Here is a tiny trained network, its code and every weight. The questions are about switching its units off for an input and a class, where a switched-off unit gives its printed mean instead of its output.

import numpy as np


def w(rows, s, z=0):
    codes = np.array(rows[::2]) - 128.0
    scale = np.full(codes.shape[1], s)
    scale[-1] = z or s
    return codes * scale


def f(y):
    return y / 2 * (1 + np.tanh(0.7978845608 * (y + 0.044715 * y**3)))


def log_softmax(a):
    a = a - a.max(-1, keepdims=True)
    return a - np.log(np.exp(a).sum(-1, keepdims=True))


def net(x, mask):
    res = np.array(x, float).reshape(1, 4) / 4 @ E
    y = f(res @ A[0][:, :-1].T + A[0][:, -1])
    res = res + np.where(mask, y, B[0][:, -1]) @ B[0][:, :-1]
    return log_softmax(res[-1] @ U[:, :-1].T + U[:, -1])


A, B = {}, {}
E = w([
[73,191,254,124,154,142,124,193],'x0',
[136,134,206,191,73,58,126,6],'x1',
[97,137,86,155,176,173,5,56],'x2',
[117,89,177,107,193,191,209,82],'x3',
],0.0084)
A[0] = w([
[38,180,178,119,136,128,125,176,67],'neuron 1',
[145,78,81,75,148,213,112,222,3],'neuron 2',
[162,97,120,147,122,85,210,204,118],'neuron 3',
[72,83,136,98,157,185,180,105,75],'neuron 4',
[109,102,126,189,164,180,52,110,98],'neuron 5',
[134,87,87,66,190,144,112,201,41],'neuron 6',
[17,106,75,187,169,170,54,137,111],'neuron 7',
[119,96,139,112,218,188,215,38,158],'neuron 8',
[128,170,81,124,37,54,51,188,121],'neuron 9',
[131,77,150,100,42,118,166,196,83],'neuron 10',
[169,76,15,173,172,120,121,114,67],'neuron 11',
[87,254,242,136,163,149,103,191,80],'neuron 12',
[162,55,114,127,117,177,170,116,60],'neuron 13',
[203,53,79,103,74,136,154,129,121],'neuron 14',
[165,167,111,174,170,185,80,96,121],'neuron 15',
[81,134,117,86,149,195,47,80,82],'neuron 16',
[197,65,184,67,147,99,180,149,132],'neuron 17',
],0.0081,0.0018)
B[0] = w([
[66,144,68,169,193,81,196,88,194],'neuron 1',
[158,67,176,148,55,45,79,86,229],'neuron 2',
[175,199,146,85,139,172,161,106,202],'neuron 3',
[104,93,106,161,163,181,112,194,183],'neuron 4',
[141,182,185,96,127,145,142,107,188],'neuron 5',
[164,71,177,70,81,65,96,45,207],'neuron 6',
[124,168,166,116,130,145,164,118,212],'neuron 7',
[137,83,132,196,94,130,73,226,238],'neuron 8',
[132,82,139,200,141,186,102,255,218],'neuron 9',
[126,198,161,109,93,186,172,128,187],'neuron 10',
[127,126,65,105,158,148,145,99,209],'neuron 11',
[88,103,33,147,163,80,135,73,254],'neuron 12',
[55,172,116,156,174,141,95,141,163],'neuron 13',
[100,148,68,104,167,137,160,71,197],'neuron 14',
[117,165,160,63,81,140,179,98,176],'neuron 15',
[136,180,181,74,116,190,178,144,199],'neuron 16',
[185,131,149,109,95,130,135,147,197],'neuron 17',
],0.0078,0.0079)
U = w([
[162,253,197,34,118,184,185,140,80],'0',
[104,132,21,103,211,106,162,93,222],'1',
[183,62,235,117,44,20,59,66,187],'2',
[134,91,144,170,151,209,69,255,10],'3',
],0.0087,0.0014)

Each question gives the input, the list of numbers given to net, and the class t.
The units are the neurons (one row each of A and B). Each row of codes is followed by its name. A weight is (code - 128) times the scale printed after its matrix; where a second scale follows, it is the last column's (A, B and U).
mask holds one flag per neuron, in row order. A switched-off neuron (its flag False) gives its mean, the last column of its row in B, instead of its output. The means were averaged over made-up inputs and are rounded, as every weight is.
A unit's drop is (log p(t) with every unit on - log p(t) with that unit switched off) / (log p(t) with every unit on - log p(t) with every unit switched off).
The circuit of an input: a set's keep is (log p(t) with only the set's units on - log p(t) with every unit switched off) / (log p(t) with every unit on - log p(t) with every unit switched off). Starting from the 12 units with the biggest drops (on a tie, the unit counted first), units are removed one at a time, each time the one whose removal leaves the highest keep (on an exact tie, the one counted first), for as long as the keep stays at least 0.8.
units of the circuit, in order: the units of the circuit, biggest drop first
unit that matters most: the unit with the biggest drop
top k neurons: the k neurons with the biggest drops, biggest first
input [-3,-1,-2,4], class 3: unit that matters most -> neuron 12
input [3,3,-1,6], class 3: units of the circuit, in order -> neuron 8; neuron 6
input [-3,-4,-3,-3], class 2: units of the circuit, in order -> neuron 2; neuron 6
input [-6,5,3,-5], class 1: top 2 neurons -> neuron 2; neuron 11
input [1,1,4,-2], class 0: units of the circuit, in order -> neuron 2; neuron 8; neuron 12
input [-2,7,6,8], class 3: units of the circuit, in order -> neuron 8; neuron 2
input [3,0,6,8], class 3: top 3 neurons -> neuron 8; neuron 4; neuron 3
input [-7,1,7,5], class 0: units of the circuit, in order -> neuron 16; neuron 12
input [-1,7,-7,-3], class 0: units of the circuit, in order -> neuron 2; neuron 10
input [1,-6,8,8], class 0: top 2 neurons -> neuron 16; neuron 15
input [-1,-4,1,-3], class 2: units of the circuit, in order -> neuron 2; neuron 6; neuron 4
input [0,8,-8,5], class 0: top 4 neurons -> neuron 2; neuron 3; neuron 10; neuron 6
input [7,-6,-5,0], class 1: top 2 neurons -> neuron 12; neuron 1
input [8,-4,-6,2], class 1: top 2 neurons -> neuron 12; neuron 1
input [-8,7,7,-3], class 1: units of the circuit, in order -> neuron 11
input [4,-8,-1,-3], class 2: top 2 neurons -> neuron 2; neuron 6
input [-7,-2,-7,2], class 0: top 2 neurons -> neuron 3; neuron 12
input [6,6,4,4], class 1: units of the circuit, in order -> neuron 12; neuron 2
input [-4,0,-2,5], class 3: top 2 neurons -> neuron 8; neuron 12
input [-2,4,5,-8], class 3: units of the circuit, in order -> neuron 9
